Below is a small trained network, with its code and all its weights. Each question gives an input and a target symbol and asks what happens when units are switched off, that is, made to give their printed mean instead of their output.

import numpy as np


def w(rows, s, z=0):
    codes = np.array(rows[::2]) - 128.0
    scale = np.full(codes.shape[1], s)
    scale[-1] = z or s
    return codes * scale


def norm(h):
    return h / np.sqrt((h * h).mean(-1, keepdims=True) + 1e-5)


def f(y):
    return np.maximum(y, 0)


def softmax(a):
    e = np.exp(a - a.max(-1, keepdims=True))
    return e / e.sum(-1, keepdims=True)


def log_softmax(a):
    a = a - a.max(-1, keepdims=True)
    return a - np.log(np.exp(a).sum(-1, keepdims=True))


def net(x, mask):
    ids = ['ΞΦαβγδεημπστω'.index(c) for c in x.split()]
    T = len(ids)
    res = E[ids] + P[:T]
    u = 0
    for l in range(3):
        q, k, v = (norm(res) @ M[l].T for M in (Q, K, V))
        z = softmax(np.where(np.tri(T) > 0, q @ k.T / 4**0.5, -1e9)) @ v
        res = res + np.where(mask[u], z, O[l][:, -1]) @ O[l][:, :-1]
        u += 1
        y = f(norm(res) @ A[l][:, :-1].T + A[l][:, -1])
        res = res + np.where(mask[u : u + 4], y, B[l][:, -1]) @ B[l][:, :-1]
        u += 4
    return log_softmax(norm(res)[-1] @ U[:, :-1].T + U[:, -1])


Q, K, V, O, A, B = {}, {}, {}, {}, {}, {}
E = w([
[145,142,139,41,118,118,136,161,161,69],'Ξ',
[102,118,58,171,101,81,142,15,93,89],'Φ',
[60,192,119,91,54,126,180,95,142,131],'α',
[183,64,150,133,165,93,95,106,138,40],'β',
[147,114,141,199,192,122,162,120,115,197],'γ',
[110,146,91,138,127,98,41,84,142,57],'δ',
[83,182,97,93,67,118,100,109,138,56],'ε',
[177,98,101,106,155,99,201,173,112,111],'η',
[101,127,144,223,159,143,115,55,131,168],'μ',
[88,164,206,105,119,161,147,183,167,162],'π',
[167,73,26,150,123,110,202,104,104,95],'σ',
[157,120,167,130,202,140,78,187,171,136],'τ',
[102,141,150,144,105,139,251,129,125,198],'ω',
],0.0023)
P = w([
[141,177,179,156,121,109,124,156,55,85],'0',
[174,175,166,178,89,98,123,173,88,98],'1',
[109,90,121,187,93,151,116,106,179,106],'2',
[71,180,146,145,166,43,159,146,90,71],'3',
[89,77,126,122,99,84,103,192,66,131],'4',
[123,76,124,162,100,204,126,83,171,93],'5',
[135,151,75,64,189,40,192,94,225,184],'6',
[103,111,151,98,158,171,131,136,22,109],'7',
[138,56,133,135,78,202,106,79,144,125],'8',
[156,156,70,68,224,74,220,79,246,147],'9',
[185,199,203,200,113,159,142,132,116,53],'10',
[159,67,133,139,50,153,78,86,129,163],'11',
[121,184,53,63,255,116,241,78,225,109],'12',
],0.0023)
Q[0] = w([
[126,146,117,190,123,103,155,115,235,89],'0.h1',
[96,4,106,95,81,89,101,127,150,201],'0.h1',
[128,180,107,133,184,51,183,136,207,117],'0.h1',
[159,132,132,155,112,198,161,103,146,78],'0.h1',
],0.019)
K[0] = w([
[135,161,128,97,174,199,150,38,174,116],'0.h1',
[252,157,126,148,44,83,114,95,205,185],'0.h1',
[108,173,107,101,220,120,192,104,173,90],'0.h1',
[113,37,124,70,118,223,120,94,87,133],'0.h1',
],0.016)
V[0] = w([
[104,127,134,171,136,138,32,56,143,124],'0.h1',
[177,110,144,135,245,114,98,192,116,133],'0.h1',
[141,90,100,181,137,105,188,61,100,141],'0.h1',
[152,104,68,96,113,108,104,96,131,52],'0.h1',
],0.011)
O[0] = w([
[39,32,122,182,155,163,132,144,172,112,92],'0.h1',
[132,83,86,82,149,92,2,107,95,197,58],'0.h1',
[89,109,107,74,131,142,227,150,43,147,242],'0.h1',
[99,137,90,148,125,46,157,209,140,127,254],'0.h1',
],0.0059,0.0038)
A[0] = w([
[30,46,120,132,140,61,90,201,145,132,5],'0.n1',
[132,154,42,53,247,65,220,25,255,187,207],'0.n2',
[218,180,154,222,66,77,134,139,193,94,132],'0.n3',
[82,116,103,242,126,112,194,205,193,121,215],'0.n4',
],0.0087,0.0018)
B[0] = w([
[215,184,93,199,178,168,124,132,71,97,187],'0.n1',
[136,125,57,15,178,121,255,161,139,129,180],'0.n2',
[63,141,179,123,214,129,90,170,104,155,209],'0.n3',
[133,109,169,42,100,95,39,79,134,78,249],'0.n4',
],0.0074,0.011)
Q[1] = w([
[128,116,111,141,162,94,69,148,75,92],'1.h1',
[150,113,116,103,140,162,129,68,145,97],'1.h1',
[26,65,150,40,125,135,151,29,96,119],'1.h1',
[82,111,171,146,116,194,178,88,3,146],'1.h1',
],0.0066)
K[1] = w([
[201,54,87,58,89,177,109,66,218,104],'1.h1',
[21,80,115,205,58,150,181,185,180,154],'1.h1',
[146,83,3,206,15,64,199,153,158,97],'1.h1',
[124,185,105,224,154,66,159,168,166,3],'1.h1',
],0.0045)
V[1] = w([
[157,60,100,2,101,227,116,218,149,240],'1.h1',
[113,93,20,166,205,60,75,159,231,100],'1.h1',
[177,174,138,207,236,234,185,119,86,127],'1.h1',
[97,138,97,159,132,123,109,171,166,114],'1.h1',
],0.0017)
O[1] = w([
[67,101,163,55,155,117,136,118,116,133,57],'1.h1',
[153,98,102,120,90,78,246,155,160,145,2],'1.h1',
[157,128,103,177,214,147,162,65,141,102,165],'1.h1',
[121,139,114,130,84,71,207,119,173,149,25],'1.h1',
],0.0013,0.00051)
A[1] = w([
[131,104,133,178,128,156,130,110,249,98,9],'1.n1',
[142,142,126,173,119,158,198,88,95,138,71],'1.n2',
[123,139,165,166,104,107,181,202,118,107,148],'1.n3',
[100,64,99,169,94,100,138,153,217,95,41],'1.n4',
],0.015,0.0011)
B[1] = w([
[217,154,144,151,43,143,131,202,2,177,183],'1.n1',
[100,95,148,125,135,140,102,238,178,134,222],'1.n2',
[57,132,52,165,104,137,83,62,133,112,254],'1.n3',
[96,189,143,138,225,157,118,24,174,205,175],'1.n4',
],0.008,0.0041)
Q[2] = w([
[26,167,150,142,98,110,209,151,153,43],'2.h1',
[109,79,46,180,112,46,173,131,63,147],'2.h1',
[170,226,183,109,50,98,156,146,149,227],'2.h1',
[119,249,100,192,160,7,73,154,133,91],'2.h1',
],0.016)
K[2] = w([
[32,179,158,128,150,128,189,156,118,58],'2.h1',
[111,123,10,124,132,84,135,158,67,120],'2.h1',
[184,228,161,76,77,101,141,168,163,193],'2.h1',
[146,219,110,187,166,8,84,157,141,66],'2.h1',
],0.017)
V[2] = w([
[89,161,162,171,117,134,2,140,106,160],'2.h1',
[98,101,173,131,99,165,2,143,139,100],'2.h1',
[123,110,119,94,126,119,142,142,136,131],'2.h1',
[97,132,136,197,164,110,119,130,68,93],'2.h1',
],0.0078)
O[2] = w([
[132,94,83,50,160,123,254,153,126,117,252],'2.h1',
[131,182,44,67,185,81,216,161,135,140,251],'2.h1',
[140,132,130,154,146,124,121,130,137,122,129],'2.h1',
[174,119,140,39,106,154,150,123,153,200,227],'2.h1',
],0.0039,0.0034)
A[2] = w([
[117,40,110,138,49,94,220,68,208,22,7],'2.n1',
[173,108,152,222,46,221,248,60,231,72,13],'2.n2',
[181,202,155,132,241,91,111,45,184,136,40],'2.n3',
[254,121,47,171,113,116,96,133,159,228,107],'2.n4',
],0.0093,0.0011)
B[2] = w([
[252,58,193,147,90,110,164,186,204,212,177],'2.n1',
[181,172,34,112,203,2,30,81,78,203,152],'2.n2',
[155,84,56,196,29,198,149,118,176,168,253],'2.n3',
[36,140,230,190,156,75,227,95,173,69,189],'2.n4',
],0.0064,0.0068)
U = w([
[147,176,86,144,172,92,74,233,189,254,81],'Ξ',
[169,29,179,120,10,81,167,157,175,125,231],'Φ',
[41,216,136,120,95,196,178,67,189,66,133],'α',
[133,138,161,251,204,87,210,149,119,86,246],'β',
[118,93,148,73,194,168,85,29,20,185,181],'γ',
[217,115,54,127,140,138,63,135,111,8,173],'δ',
[59,117,198,31,169,48,48,168,185,62,46],'ε',
[192,237,183,117,90,18,147,45,85,157,15],'η',
[58,13,134,136,185,226,151,211,148,134,102],'μ',
[204,141,58,176,75,239,153,74,170,189,178],'π',
[32,136,34,141,31,97,123,170,41,132,122],'σ',
[75,58,92,148,168,61,111,11,227,177,73],'τ',
[206,196,234,111,106,204,133,217,72,114,77],'ω',
],0.0057,0.0011)

Each question gives the input, a string of symbols that net reads in full, and the target symbol t.
The units are the heads (4 rows each of Q, K, V and O) and the neurons (one row each of A and B). Each row of codes is followed by its name. A weight is (code - 128) times the scale printed after its matrix; where a second scale follows, it is the last column's (O, A, B and U).
mask holds one flag per unit, layer by layer, with each layer's heads first. A switched-off unit (its flag False) gives its mean, the last column of its rows in O or B, instead of its output. The means were averaged over made-up inputs and are rounded, as every weight is.
A unit's drop is (log p(t) with every unit on - log p(t) with that unit switched off) / (log p(t) with every unit on - log p(t) with every unit switched off).
The circuit of an input: a set's keep is (log p(t) with only the set's units on - log p(t) with every unit switched off) / (log p(t) with every unit on - log p(t) with every unit switched off). Starting from the 12 units with the biggest drops (on a tie, the unit counted first), units are removed one at a time, each time the one whose removal leaves the highest keep (on an exact tie, the one counted first), for as long as the keep stays at least 0.8.
circuit, biggest first: the units of the circuit, biggest drop first
most important unit: the unit with the biggest drop
k most important neurons: the k neurons with the biggest drops, biggest first
top k neurons in layer l: the k neurons of layer l with the biggest drops, biggest first
input δ η γ γ γ γ β σ σ μ Φ, target σ: circuit, biggest first	0.h1, 0.n4, 2.h1, 1.n3
input ω α γ τ μ Φ γ σ Ξ Ξ δ η, target σ: top neuron in layer 2	2.n3
input Ξ μ Ξ Ξ Ξ α ε Ξ, target Ξ: top 2 neurons in layer 0	0.n3, 0.n4
input η ε σ μ δ Ξ Φ σ β Ξ ω, target σ: circuit, biggest first	0.h1, 0.n4, 1.n3, 2.h1
input ω ω Ξ τ τ γ Ξ σ, target τ: 2 most important neurons	2.n4, 0.n4
input σ μ γ Φ π π Ξ γ η δ, target δ: circuit, biggest first	0.h1, 0.n1, 0.n4
input σ Ξ σ η Φ α, target η: circuit, biggest first	0.h1, 2.n2, 0.n4, 1.n1
input γ Φ α ω η, target Φ: 3 most important neurons	2.n1, 0.n4, 0.n3
input π π Ξ Ξ τ δ η Φ η β μ σ, target Φ: circuit, biggest first	2.n1, 0.h1, 0.n3, 2.h1
input π ω σ Φ σ δ ε, target ε: circuit, biggest first	0.h1, 0.n3, 0.n4
input Ξ τ τ η Ξ, target τ: 2 most important neurons	2.n4, 0.n4
input μ ω γ β π ε ε σ δ Ξ, target Ξ: circuit, biggest first	0.h1, 0.n4
input Φ δ γ δ τ β ω, target ω: circuit, biggest first	0.h1, 1.n2, 2.h1, 0.n4
input Φ γ Ξ Φ γ Ξ Φ σ, target γ: circuit, biggest first	0.h1
input γ π β σ β Ξ β δ, target β: circuit, biggest first	0.h1, 2.n4, 0.n1, 0.n4
input γ τ σ γ σ μ δ π α δ Ξ, target π: circuit, biggest first	0.h1, 2.n3
input ε Φ π, target ω: circuit, biggest first	1.n1, 0.h1
input ε η μ τ γ, target η: circuit, biggest first	0.h1, 2.n4
input σ σ Ξ, target ε: circuit, biggest first	0.n3, 0.n4, 0.h1
input Ξ μ γ η, target η: 3 most important neurons	0.n3, 0.n4, 2.n4
input η Ξ σ α π Φ, target τ: top 2 neurons in layer 1	1.n4, 1.n3
input δ γ μ β, target β: 4 most important neurons	2.n4, 0.n1, 0.n4, 0.n3
input σ β σ δ μ μ η α ω η η μ, target γ: top 2 neurons in layer 2	2.n2, 2.n3
input γ η σ γ Φ δ β γ Φ γ Φ β μ, target μ: top 2 neurons in layer 1	1.n2, 1.n4
input Ξ σ μ σ Ξ μ τ ε, target Ξ: 3 most important neurons	0.n3, 0.n4, 2.n3
input Ξ ε Ξ γ Ξ Ξ Φ γ δ, target π: most important unit	1.n4
input γ μ β α ε, target μ: 2 most important neurons	1.n2, 0.n4
input π π π τ τ η ω μ γ μ Ξ, target μ: most important neuron	0.n4
